Below are the code and all the weights of a small trained network. Each question names an input and a class and asks about switching units off, where a switched-off unit gives its printed mean instead of its output.

import numpy as np


def w(rows, s, z=0):
    codes = np.array(rows[::2]) - 128.0
    scale = np.full(codes.shape[1], s)
    scale[-1] = z or s
    return codes * scale


def norm(h):
    return h / np.sqrt((h * h).mean(-1, keepdims=True) + 1e-5)


def f(y):
    return np.maximum(y, 0)


def log_softmax(a):
    a = a - a.max(-1, keepdims=True)
    return a - np.log(np.exp(a).sum(-1, keepdims=True))


def net(x, mask):
    res = np.array(x, float).reshape(1, 5) / 4 @ E
    u = 0
    for l in range(2):
        y = f(norm(res) @ A[l][:, :-1].T + A[l][:, -1])
        res = res + np.where(mask[u : u + 3], y, B[l][:, -1]) @ B[l][:, :-1]
        u += 3
    return log_softmax(norm(res)[-1] @ U[:, :-1].T + U[:, -1])


A, B = {}, {}
E = w([
[206,145,47,75,231,143,198,87,93,54,173,157],'x0',
[220,125,65,113,194,154,155,172,105,147,51,109],'x1',
[174,86,108,189,94,201,107,104,161,101,144,83],'x2',
[138,71,191,144,79,129,106,254,160,93,148,59],'x3',
[173,161,138,132,55,211,179,195,43,113,161,217],'x4',
],0.0028)
A[0] = w([
[115,145,90,137,144,131,123,66,121,164,74,151,3],'0.n1',
[106,117,107,161,121,142,109,48,165,149,117,113,99],'0.n2',
[105,136,177,141,11,164,129,154,103,125,180,174,100],'0.n3',
],0.013,0.0033)
B[0] = w([
[149,143,133,103,111,159,108,136,100,235,134,202,183],'0.n1',
[152,171,152,120,141,134,163,174,98,32,122,113,202],'0.n2',
[102,224,193,150,55,129,119,141,74,254,87,212,251],'0.n3',
],0.006,0.011)
A[1] = w([
[30,138,166,108,148,46,86,64,162,97,108,99,75],'1.n1',
[94,90,77,94,169,80,147,93,137,182,161,162,4],'1.n2',
[62,97,151,186,10,131,123,90,149,104,194,126,67],'1.n3',
],0.011,0.0011)
B[1] = w([
[51,114,116,146,145,40,227,158,140,108,130,116,253],'1.n1',
[51,102,126,173,99,64,128,66,170,119,162,77,241],'1.n2',
[153,253,138,45,169,147,130,128,25,205,159,254,252],'1.n3',
],0.004,0.0029)
U = w([
[140,115,148,150,128,137,92,114,165,45,130,48,80],'0',
[106,69,132,134,81,174,67,106,167,115,175,116,12],'1',
[99,62,129,129,97,158,78,103,171,117,137,131,2],'2',
[139,40,139,173,67,147,79,180,173,168,91,59,93],'3',
[212,131,102,103,155,194,157,180,105,75,131,129,174],'4',
[52,112,141,124,149,42,173,151,159,90,138,85,153],'5',
[142,94,43,98,165,126,111,2,140,184,173,153,96],'6',
[109,203,176,118,88,132,120,138,83,211,110,200,197],'7',
],0.0085,0.0034)

Each question gives the input, the list of numbers given to net, and the class t.
The units are the neurons (one row each of A and B). Each row of codes is followed by its name. A weight is (code - 128) times the scale printed after its matrix; where a second scale follows, it is the last column's (A, B and U).
mask holds one flag per neuron, layer by layer. A switched-off neuron (its flag False) gives its mean, the last column of its row in B, instead of its output. The means were averaged over made-up inputs and are rounded, as every weight is.
A unit's drop is (log p(t) with every unit on - log p(t) with that unit switched off) / (log p(t) with every unit on - log p(t) with every unit switched off).
The circuit of an input: a set's keep is (log p(t) with only the set's units on - log p(t) with every unit switched off) / (log p(t) with every unit on - log p(t) with every unit switched off). Starting from all 6 units, units are removed one at a time, each time the one whose removal leaves the highest keep (on an exact tie, the one counted first), for as long as the keep stays at least 0.8.
circuit, biggest first: the units of the circuit, biggest drop first
k most important neurons: the k neurons with the biggest drops, biggest first
top k neurons in layer l: the k neurons of layer l with the biggest drops, biggest first
drop of u: that unit's drop, to one decimal
input [0,8,-1,5,-2], class 3: top 2 neurons in layer 0	[0.n3, 0.n2]
input [-3,-1,-4,-2,-7], class 5: 2 most important neurons	[0.n3, 1.n1]
input [-8,3,-2,4,-4], class 5: top 2 neurons in layer 0	[0.n3, 0.n1]
input [-5,8,-2,5,-5], class 3: circuit, biggest first	[0.n3]
input [-5,-1,-2,7,-8], class 5: 2 most important neurons	[0.n3, 1.n1]
input [7,-6,2,-2,-7], class 0: circuit, biggest first	[0.n3, 0.n2]
input [-4,8,-6,8,-2], class 3: top 2 neurons in layer 0	[0.n3, 0.n2]
input [-4,0,-5,7,-5], class 5: 2 most important neurons	[0.n3, 1.n1]
input [5,-6,8,-8,-5], class 4: circuit, biggest first	[0.n2, 0.n3]
input [3,6,4,-5,-8], class 4: 2 most important neurons	[0.n2, 0.n3]
input [7,1,-8,-6,5], class 6: 4 most important neurons	[0.n3, 0.n2, 1.n2, 1.n3]
input [8,1,-6,-7,8], class 6: 2 most important neurons	[0.n3, 0.n2]
input [3,4,8,7,0], class 3: circuit, biggest first	[0.n2, 0.n3]
input [8,6,-6,0,-4], class 6: 2 most important neurons	[0.n3, 0.n2]
input [3,0,-4,-3,0], class 6: 4 most important neurons	[0.n3, 0.n2, 1.n2, 1.n3]
input [5,1,5,7,-6], class 0: 2 most important neurons	[0.n3, 0.n1]
input [-6,5,-6,8,-2], class 3: circuit, biggest first	[0.n3, 1.n3]
input [4,1,-1,-5,-3], class 6: circuit, biggest first	[0.n3]
input [-3,-5,-7,7,-6], class 5: circuit, biggest first	[1.n1, 0.n3]
input [5,-5,7,-4,-2], class 4: 2 most important neurons	[0.n2, 0.n3]
input [6,3,-7,-8,1], class 6: 3 most important neurons	[0.n3, 1.n2, 0.n2]
input [-7,6,-2,6,-6], class 5: 3 most important neurons	[0.n3, 1.n1, 0.n1]
input [5,4,-4,0,7], class 4: 2 most important neurons	[0.n3, 0.n1]
input [5,8,8,3,-2], class 4: top neuron in layer 1	[1.n2]
input [5,3,-3,-2,2], class 6: top 2 neurons in layer 0	[0.n3, 0.n2]
input [1,-7,6,-1,-5], class 0: 2 most important neurons	[0.n2, 0.n3]
input [-1,-3,8,-8,-7], class 4: top 2 neurons in layer 0	[0.n2, 0.n3]
input [4,6,0,0,0], class 4: top 2 neurons in layer 0	[0.n3, 0.n1]
input [6,6,5,3,-2], class 4: 2 most important neurons	[0.n3, 1.n2]
input [-4,7,-6,5,1], class 3: drop of 0.n2	0.3
